Below are the code and all the weights of a small trained network. Each question names an input and a target symbol and asks about switching units off, where a switched-off unit gives its printed mean instead of its output.

import numpy as np


def w(rows, s, z=0):
    codes = np.array(rows[::2]) - 128.0
    scale = np.full(codes.shape[1], s)
    scale[-1] = z or s
    return codes * scale


def f(y):
    return y / 2 * (1 + np.tanh(0.7978845608 * (y + 0.044715 * y**3)))


def softmax(a):
    e = np.exp(a - a.max(-1, keepdims=True))
    return e / e.sum(-1, keepdims=True)


def log_softmax(a):
    a = a - a.max(-1, keepdims=True)
    return a - np.log(np.exp(a).sum(-1, keepdims=True))


def net(x, mask):
    ids = ['ΣΦαβγδεζλμτψ'.index(c) for c in x.split()]
    T = len(ids)
    res = E[ids] + P[:T]
    q, k, v = (res @ M[0].T for M in (Q, K, V))
    z = softmax(np.where(np.tri(T) > 0, q @ k.T / 3**0.5, -1e9)) @ v
    res = res + np.where(mask[0], z, O[0][:, -1]) @ O[0][:, :-1]
    y = f(res @ A[0][:, :-1].T + A[0][:, -1])
    res = res + np.where(mask[1:13], y, B[0][:, -1]) @ B[0][:, :-1]
    return log_softmax(res[-1] @ U[:, :-1].T + U[:, -1])


Q, K, V, O, A, B = {}, {}, {}, {}, {}, {}
E = w([
[132,77,41,103],'Σ',
[51,83,118,98],'Φ',
[86,56,142,176],'α',
[189,166,170,24],'β',
[82,53,146,175],'γ',
[163,89,87,7],'δ',
[116,109,29,220],'ε',
[23,139,220,113],'ζ',
[128,124,184,200],'λ',
[163,119,200,192],'μ',
[114,177,79,163],'τ',
[132,122,200,180],'ψ',
],0.02)
P = w([
[217,2,126,37],'0',
[26,126,159,119],'1',
[65,133,128,156],'2',
[66,134,120,127],'3',
[72,155,84,132],'4',
[66,141,135,112],'5',
[66,146,141,90],'6',
[45,150,158,61],'7',
[84,139,154,88],'8',
],0.0075)
Q[0] = w([
[50,147,137,160],'head 1',
[91,108,40,157],'head 1',
[195,174,2,45],'head 1',
],0.0094)
K[0] = w([
[182,106,111,155],'head 1',
[42,176,52,164],'head 1',
[100,254,75,154],'head 1',
],0.0096)
V[0] = w([
[2,179,88,99],'head 1',
[145,134,220,234],'head 1',
[136,84,142,151],'head 1',
],0.0087)
O[0] = w([
[96,99,245,99,146],'head 1',
[51,166,126,122,121],'head 1',
[148,184,128,115,253],'head 1',
],0.012,0.0026)
A[0] = w([
[75,54,79,206,78],'neuron 1',
[93,150,131,93,233],'neuron 2',
[65,60,130,168,173],'neuron 3',
[104,134,210,200,2],'neuron 4',
[99,41,120,154,108],'neuron 5',
[107,84,135,127,119],'neuron 6',
[151,32,137,109,76],'neuron 7',
[77,33,126,133,148],'neuron 8',
[154,135,142,58,46],'neuron 9',
[113,125,117,124,53],'neuron 10',
[128,60,10,65,121],'neuron 11',
[129,49,98,140,80],'neuron 12',
],0.013,0.0064)
B[0] = w([
[106,156,159,37,187],'neuron 1',
[198,77,122,220,215],'neuron 2',
[192,91,125,83,248],'neuron 3',
[122,191,164,49,162],'neuron 4',
[108,156,65,124,189],'neuron 5',
[171,171,119,114,166],'neuron 6',
[77,160,137,169,175],'neuron 7',
[118,186,1,103,242],'neuron 8',
[78,125,139,138,137],'neuron 9',
[115,246,123,65,119],'neuron 10',
[78,176,203,103,183],'neuron 11',
[171,175,123,155,154],'neuron 12',
],0.0073,0.011)
U = w([
[88,254,47,80,105],'Σ',
[176,8,36,112,254],'Φ',
[94,181,130,156,65],'α',
[210,96,207,52,215],'β',
[100,160,142,156,109],'γ',
[38,151,211,45,80],'δ',
[90,155,112,196,213],'ε',
[105,151,161,109,96],'ζ',
[87,150,179,120,110],'λ',
[99,158,138,143,48],'μ',
[254,131,102,119,9],'τ',
[163,67,139,143,162],'ψ',
],0.0085,0.0031)

Each question gives the input, a string of symbols that net reads in full, and the target symbol t.
The units are the heads (3 rows each of Q, K, V and O) and the neurons (one row each of A and B). Each row of codes is followed by its name. A weight is (code - 128) times the scale printed after its matrix; where a second scale follows, it is the last column's (O, A, B and U).
mask holds one flag per unit, heads first, then neurons. A switched-off unit (its flag False) gives its mean, the last column of its rows in O or B, instead of its output. The means were averaged over made-up inputs and are rounded, as every weight is.
A unit's drop is (log p(t) with every unit on - log p(t) with that unit switched off) / (log p(t) with every unit on - log p(t) with every unit switched off).
The circuit of an input: a set's keep is (log p(t) with only the set's units on - log p(t) with every unit switched off) / (log p(t) with every unit on - log p(t) with every unit switched off). Starting from the 12 units with the biggest drops (on a tie, the unit counted first), units are removed one at a time, each time the one whose removal leaves the highest keep (on an exact tie, the one counted first), for as long as the keep stays at least 0.8.
units of the circuit, in order: the units of the circuit, biggest drop first
k most important neurons: the k neurons with the biggest drops, biggest first
drop of u: that unit's drop, to one decimal
input λ ψ Φ ζ δ, target δ: most important neuron -> neuron 9
input Φ δ ζ Σ μ Σ ζ ψ, target β: 2 most important neurons -> neuron 8; neuron 4
input ψ Σ β ψ ζ ζ, target ε: units of the circuit, in order -> head 1; neuron 2; neuron 8; neuron 4
input Φ Φ Φ Σ ζ μ λ, target β: units of the circuit, in order -> head 1; neuron 8
input Φ δ ψ μ, target β: units of the circuit, in order -> neuron 8; head 1
input Φ ζ λ ψ ψ ψ α, target Σ: units of the circuit, in order -> neuron 8; neuron 5
input ψ α Φ α λ λ γ μ, target ε: 3 most important neurons -> neuron 3; neuron 8; neuron 1
input μ ζ λ, target Σ: 2 most important neurons -> neuron 1; neuron 2
input ψ Σ τ ζ Φ ψ α, target Σ: 2 most important neurons -> neuron 1; neuron 8
input γ μ γ Φ Σ Φ τ ψ Φ, target Φ: 2 most important neurons -> neuron 2; neuron 4
input ε α Φ ψ Φ δ, target δ: 2 most important neurons -> neuron 11; neuron 9
input μ Φ Φ ζ ε Φ Σ ζ μ, target Σ: drop of neuron 8 -> -0.3
input μ δ ψ Φ Φ ψ α Φ ζ, target Σ: drop of head 1 -> 2.2
input λ μ α λ ψ γ, target Σ: drop of neuron 8 -> 0.2
input δ ε Φ Φ Φ ψ, target τ: most important neuron -> neuron 12
